The same points and some others measured another way (B), then each row and its match in B:
B:
0: [-317   51 -195  416   70  367   30 -368  313  542  190 -291  220 -311
  257 -123 -293  582 -191   41   42  479]
1: [-170  -25 -165  162   -6  182  -43  -72   98  376  190 -530  151   63
 -189   -3 -173  181   -2  178  278  205]
2: [  91  123  -93  180   45 -174  -21 -233 -227 -178 -151  230    7 -112
  213  -16  -40  -69   68 -486  -53   55]
3: [  24  131 -319  126   16  142   37 -174  104  492  122 -243  117 -113
  -79 -153  -42  254   29 -386  319  291]
4: [-177  257  287  425   42   95  -86 -185  -48  112 -182   61  264   89
  218   74  -33  189   28   48 -105  107]
5: [-155   31 -244  399  -14   67  163 -495  -56 -271 -383  341 -248 -354
  294  -75  -64   50  -38  -92   19  118]
6: [ 154   60   19  -21 -367  -27   55  220  121  413  158 -177   71  269
 -253   31  -88 -147  -77   12   59  -93]
7: [ -79  -18  273  231  -64 -286  -80  -70 -265 -419 -319  373  -66   20
  245  227  -70 -269  -99   54 -374 -284]
8: [-207 -210 -487  216 -352  143  107 -364 -212   16   23 -477  141  -71
 -185 -347   74  493 -174 -126 -172  204]
9: [ 281  -76 -413  -63  202   44 -134  153  189  469  207 -258  199  209
 -331  175   43   59  109  -94  337  362]
10: [  38  -82  -67  211   44 -177 -126 -139 -125 -238   10  136  108  -16
  245  156 -182  -16  -63 -132 -254   73]
11: [ 136  -61 -175  473 -135  -69  -10 -307   55 -428 -153  560   70  -74
  473  176 -144  178 -157  -39 -430  180]
12: [-168 -107  167   33  -29 -128 -127  144  -58  271 -228  -16   72   37
 -187  178  191   48 -241  127 -221 -296]
13: [-279 -123 -218  455 -358   24   60 -489 -277 -441  -84 -164   83 -119
  203 -198 -140  355 -162  -29 -316   54]
14: [ 250  -10  -78  -82   38 -310  118  -31 -328 -329 -417  504 -278   54
   17   69  135 -622  116 -204 -259   11]
15: [  83 -269 -187 -199 -218 -210   65  130 -371  -96 -198 -156  -71  295
 -451  -38  261 -325  -46  105 -343  -69]
16: [ -99   -9  393  -17  290 -160 -388  359   26  361  264 -390  319  303
 -105  435 -254 -178    1  289   66  -93]
17: [-190    2  256   15  131  -20 -228  232   38  465  139 -445  219  204
 -222  238 -117  -40  -41  273  130  -84]
18: [ 150  102  -73  138   91   38 -160   43  160  432  350 -230  374  152
   36  117 -223  177   31 -181   98  322]
19: [-250  -41   -6  182   63  126  -18 -112  -10  213   53 -377   93   44
  -42   12 -187   42  -22  306    7  227]
20: [ 227 -375 -329  -53  244 -251 -177  145  -56 -391 -192  171 -180  197
 -222  481   49 -415   70  342   66   -1]
21: [-144   35   -8  438 -338   74  -28 -240   63    0  203 -170  243  -22
  268  -24 -338  349 -188  -18 -132   38]
22: [-262   61    3  449 -406  147   25 -275   93  124  171 -275  197  -80
  187 -111 -315  412 -221   38  -49   -5]
23: [ 327   61   94 -395  339 -304  -77  385 -102  455  -52  151  -33  185
 -218  193   86 -641  124 -268  -60   82]
24: [-129 -148  303  221   39 -340 -108  -99 -547 -909 -469  276 -133  259
  158  310  -39 -564   87  450 -493 -210]
25: [-180  100 -298  337    2  273   34 -326  189  407   29 -239  105 -231
   25 -126  -77  474  -55 -154  342  261]
26: [-255   33   -2  227  351  100 -186 -178  -50  276   87 -369  282  -57
   87   50 -147  251   32    7   57  317]
27: [ 394 -108  125 -238   21 -498 -286  511  -27  -18  199   97   22  343
 -163  509 -182 -594    9  -84   59 -357]
28: [ -91 -102  -67  323  127 -224  -58 -361 -304 -685 -270  335 -108 -169
  425  147 -198 -174    6  -40 -293   47]
29: [ 481   40  -29 -276  273 -450 -180  318 -116   60   -3  343  -36  152
  -61  321   -3 -597  151 -482   50  -52]
30: [  40  106   22  186 -232   57   11   30  213  413  200  -81  176   57
   59   32 -217  123 -142  -49  -19   69]
31: [ 221 -163   86 -254  365 -415 -321  460   81  206  -42  227  -71   80
 -170  574    5 -466  -61  -30  124 -318]
32: [ 137  -51  -92   71 -203  -77 -161  125  -56  242  239 -305  385  297
 -184   48   10  217  -78 -153 -157   70]
33: [  87 -102  -75 -225  219 -130 -200  298  -61  342  211 -495  102  304
 -423  224  -76 -313  142  100  306   63]
34: [-208 -236 -398   60 -192  130   31 -141 -139  226   -3 -573  104   43
 -408 -196  160  329 -127   84  -14  122]
35: [-288   27  -75  435 -105   97   50 -443 -176 -218 -114 -117   56 -130
  253 -127 -186  205  -50   36 -148  173]
36: [-357  -90 -239  357   20  223   74 -426  -73   -4  -98 -306   25 -183
   75 -145 -126  296  -65  191  -10  306]
37: [-206  -44  -34  313   25  -42   72 -375 -293 -429 -306  143 -111 -109
  262  -24 -115 -123    8  109 -282  141]
38: [-285   83    2  540 -256  179  109 -484  -85  -83    1  -59  215 -132
  424 -224 -256  396 -164    8 -439  307]
39: [-163  181  -93  460 -368  164  263 -491 -147  -92 -225  106   12 -141
  269 -336  -58  225  -69 -180 -252  205]
40: [ 454   28   48 -193  368 -480 -266  315  -83  -34  -41  435   -5  130
   43  461  -25 -564  139 -419   29  -97]
41: [ 181 -186 -182  135  366  -73 -405  216  236   30  117 -101  197  288
 -180  622  -79   -1  103  341  410   77]
42: [ 365 -195 -316  -78  297 -139 -178  228  216  160   49  183   34  165
 -141  428   -5 -199   32   78  110  228]
43: [-190   26  -61  284  279   36 -121 -279 -136  -48  -34 -167  144  -87
  177   48 -163  119   85  -31   45  272]
44: [ -36 -112  479 -162  519 -375 -426  423 -202  102   19 -102  228  323
  -54  533 -103 -475   27  301 -289 -102]
45: [-246   57   36  227   39   -6   29 -262 -308 -147 -366  -31  -60  -31
   -5  -55   95  -60   55   37  -57    5]
46: [-101   97  -52  418  -92   49  158 -407   40 -111 -242  437  -88 -304
  470  -52 -178   94 -149 -108 -276  177]
47: [ -92 -247   45  219 -121 -379  -86 -124 -228 -601 -444  563 -210 -196
  251  281   36 -137 -292    7 -476 -463]
48: [-453 -106   50  352 -123   86   98 -321  -27   64 -466  209 -103 -360
  166  -58  129  322 -383  183 -406 -156]
49: [  23 -333 -172 -189  -83 -336   26   50 -523 -406 -257  -74 -172  198
 -293   16  168 -479  -13   95 -405 -108]
50: [ -89   66  111  231 -366   89   54   -3  141  322  178 -213  157  125
   17  -17 -252  104 -171  152  -80   -9]
51: [ -19  -50  115 -144  143  -17 -189  404  199  761   15 -249  161  210
 -433  278  164  -14 -125  216  129 -119]
52: [  21 -251   94 -115    6 -415 -133  202 -150 -121 -264  321 -152  -38
  -40  308   90 -325 -256   -2 -375 -427]
53: [  84  108  104  149 -210  -65   35   12   27  157   -8  137   80   92
   98   44 -110  -85  -94  -79 -193   -4]
54: [-347  226  -43  458  -81  248  177 -552 -169  124 -259  -56   89 -264
  250 -355   -5  374  -30 -208 -141  301]
55: [  52 -205  -99 -251   16 -217 -107  286 -122  153   61 -364 -103  218
 -455  191  -29 -420   20  143  217 -186]
56: [ 473 -312 -181 -193  455 -365 -348  470  212  -46   -7  370  -47  275
 -175  770  -10 -510   44  254  102   -8]
57: [ 316 -186 -201  -41  277  -46 -229  335  310  295   72   35  120  328
 -274  515   31 -154   40  356  187  192]
58: [  24 -134  -76    8  -66 -189 -189  150   24   41  160 -224   16   96
 -170  269 -186 -120  -72   35  240 -246]
59: [ 333  -36  -50 -307  446 -271 -182  331  -41  323  129    4   64  212
 -159  292  -68 -520  165 -156   24  249]
60: [-143   31 -169  124 -310  251   18   16  255  743  355 -671  238   66
 -300 -136 -174  394 -166   37  300   96]
61: [ 391   71  159   59 -185 -489  -24   89 -233 -519 -206  717 -128  137
  296  265 -115 -592    6 -325 -381 -272]
62: [ 429   23   37 -422  147 -236 -134  601  117  634  161 -116   50  431
 -499  324   50 -580  120  -41  247  -24]
63: [-215 -116 -114  183 -213   48   52 -156  -88   -6   24 -334  -12   28
  -80  -59 -172   23  -95  217  -24   19]
64: [-371  -22    2  547 -399  132   97 -483 -248 -342 -134 -166  155  -26
  254 -206 -149  369 -166  175 -421   88]
65: [ -20   50  -97  298 -344  -18  191 -303   58  133 -143  444   23 -331
  396 -201  -45  288 -369 -401 -553   62]
66: [ 150 -151 -100  -69  -95 -297  -99   84 -317 -137  -48  -13  118  201
 -148   62  115 -151  -48 -226 -347  -66]
67: [ 263  267 -135  287 -406   14  151 -190   -2   35   -5  220  108   95
  139 -148  -57   70   33 -444  -20  121]
68: [ 155   38 -175   92 -437  -44  248  -85  -49  -28 -146  161 -195   78
  -89 -118  -21 -250  -42  -75  -49  -26]
69: [-221  189 -329  257   60  395  166 -461  -57  555  163 -583  281 -138
   14 -487 -105  469   95 -288   90  732]
70: [ -11   20 -116  170 -105   34 -111  -75  -57  272  258 -377  382  119
  -25  -73 -110  325  -54 -230 -103  224]
71: [ 241  122    3  117 -241 -145   57   20   -4   45  -79  321   18   94
   87   56  -30 -162  -49 -254 -157  -44]

[-180   65  401 -227  -34  179  -55 -390  -91 -214  112   -2  -76  170
  485   79  -28  -35  363  297  317  -19 -129 -309 -134  169 -456]
48
[ 244  -95   31  233 -229  -12   60  203  552  315 -484    8  -55  212
 -238   34 -203  -57  189   88 -234  410  271  299  333  336 -270]
61
[-620  236  272 -116   13  436 -174  263   34  719  234 -290  135  -35
  352 -119  322  234  349  -13 -165  -86  321  385  -28 -119  454]
56
[-150 -239   -8  -19  128   20  -57 -384  189   70  242 -470  356   67
  352   80  205   -7   95 -127  -82  -50   13    8  203  131   36]
2
[-228 -295  651   91 -580   89  -97  381  350  735 -449   61   67 -268
 -408  -63 -129 -467  205  166 -421  857  496  325  235  481  209]
10
[  -9 -102  149   14 -314   85 -219 -253 -110 -289 -164  248 -395  111
   91   44 -169   69  -18  -23   19   41 -154 -260 -205  -80 -214]
28
[ 118 -215 -243 -172  265 -201  -66 -194  -98  467  358 -262  462 -167
  274  228  321 -106 -360  325 -371 -380  317  170  112 -115  329]
24
[-206  -15 -124 -263  300   88   75  -83  215  284  382 -176  472 -423
  162  -22   60  112   54   44  -32 -285   41  303  199 -284  506]
22
[-183  250  166 -187 -125  248 -113  125   63 -199  -77  154 -236   -5
   87  -72 -269  264  231  -55  316 -158 -382 -194  -89 -402 -117]
30
[ 110  429 -515 -247  220   20  169  -31  194  -61  171   91  -64  -40
  256  147 -108  471   30  -13  327 -568 -283   80   98 -558   25]
27
[-181   23  -43 -182  334  137   79  104  314  290  335 -299  613 -302
  166 -111   43  112  131  -51  -79 -278   16  277  256 -298  405]
6
[-131  -67   -3  -32 -458  -31 -113 -387   52 -212 -144   95 -424   24
  110  212  -94   60    8 -258  180  207 -249 -239  -16   -1 -106]
69
[ -67  -20 -121   39  231   63   13  -21  322  162  235 -491  482  141
  330  -33  166  138  108 -247 -147 -223  -13   97  254 -110   43]
67
[ 243  -42  -96  256  -90   14  134  341  715  560 -443 -101   97  174
 -263    4 -135   23  241   78 -315  368  406  556  470  330 -112]
68
[-303  -62  129 -112  182  226  -97  -33  172  118  263 -318  377 -115
  232 -125   66  124  185 -111  -48 -173  -59   83  106 -189  246]
62
[ 209  100   -5 -212 -234  -14 -151  -33 -152 -192 -277  491 -553  -13
  -96  170 -332  120 -106  390  215 -158 -225 -239 -181 -299 -255]
16
[  35  230  482   59 -343  291 -427  395 -409 -142 -316  394 -544  472
  128 -135 -208  144    3  191 -106 -202 -103 -431 -524 -350 -502]
41
[ 570 -145 -572  135   28 -260  274 -254  562  577 -374  188 -194   46
 -196  369  -36   30  -11  581 -289  233  684  767  442  548  -89]
17
[ -24   60  154  -87 -342   88 -188 -144 -140 -229 -173  308 -478   97
  106   92 -192  102   11   56  144   -8 -205 -286 -218 -170 -234]
36
[ -63  150  213  272 -519  243  -54  184  294  371 -497  301 -550  301
  -54  -13 -114  118  335   -5 -214  494  403  337  -13  337 -210]
42
[-365   30  129   -3  -48  196  -64  -71   96  313  259 -228  241  -36
  372  -52  226   81  150 -241 -192  -25  178  167   18  -34  282]
9
[-304 -120   80 -190 -115   65  -42 -358   -2  -13  269   45  106 -373
  212   45   28  -10  -11 -136   17  -19  -55   -5  -32 -148  362]
38
[-140  159   47  -63 -162  126  -99  -32  166  -90 -115 -170 -212  267
  212   91  -72  207  244 -153  268  -29 -305 -206   83 -108 -290]
29
[-191 -124  601  110 -451  189 -225  388  318  333 -508 -164 -107  191
 -230  -76 -178 -192  348   28 -102  584   63  -41  192  289 -258]
3
[-642 -227  248 -140  -98  248 -168 -244  121  312  283 -341  243 -367
  184  -51  201    9  197 -254  -97  168   79  200  107   13  607]
59
[ -39  180  213 -209   22   82   47 -201  -22 -139  154   47   71   91
  438   70  -57   -1  222  208  229 -159 -128 -238  -71  -29 -356]
47
[ -78   97  -89 -168 -118   32 -163 -182 -105  -45   21  -24 -278  113
  250  197   22  195  -16   46  174 -221 -203 -192  -70 -237  -90]
37
[  51  107 -116 -229  -76 -156  147 -210   10  -51  267  159  194 -271
  283  161  -38  -47 -168  -53   62 -212 -121 -128    4 -286   98]
13
[ -73    8  -23  -92   44   33  -80 -193   65 -112  148 -250  111  138
  337   85   45  112   64 -116  107 -213 -218 -200   58 -155 -135]
39
[-128  156  360 -262 -126  118   49 -187   20 -247   74  177   -6  -64
  304   25 -204  -57  283  152  324    2 -238 -305  -85  -45 -308]
52
[-152 -145  242   19 -300  147 -148 -352  128 -313 -190   20 -300  146
  109   39 -181   43  255 -126  190  252 -233 -234   -6  152 -291]
23
[-400  364  100 -109    9  339 -151  167  -93  421  226 -132  -48  137
  461  -37  255  319  217  -16  -45 -300  150  159 -150 -268  186]
57
[ 538  319 -395  -33 -492 -445  415   37  409  343 -423  451 -353   21
  -76  503 -206 -135 -111  205   89  305  191  160  309  203 -370]
49
[-227   -3   27 -154  148  152  -23 -133  164   76  245 -219  269 -125
  254  -30   45  130  162  -67   55 -181  -80   73  110 -172  187]
53
[ -81  -11   86   35 -106  158 -153 -266   69 -260  -54  -83 -206  303
  277   30  -58  182  198 -123  127  -49 -204 -208  -46  -12 -315]
40
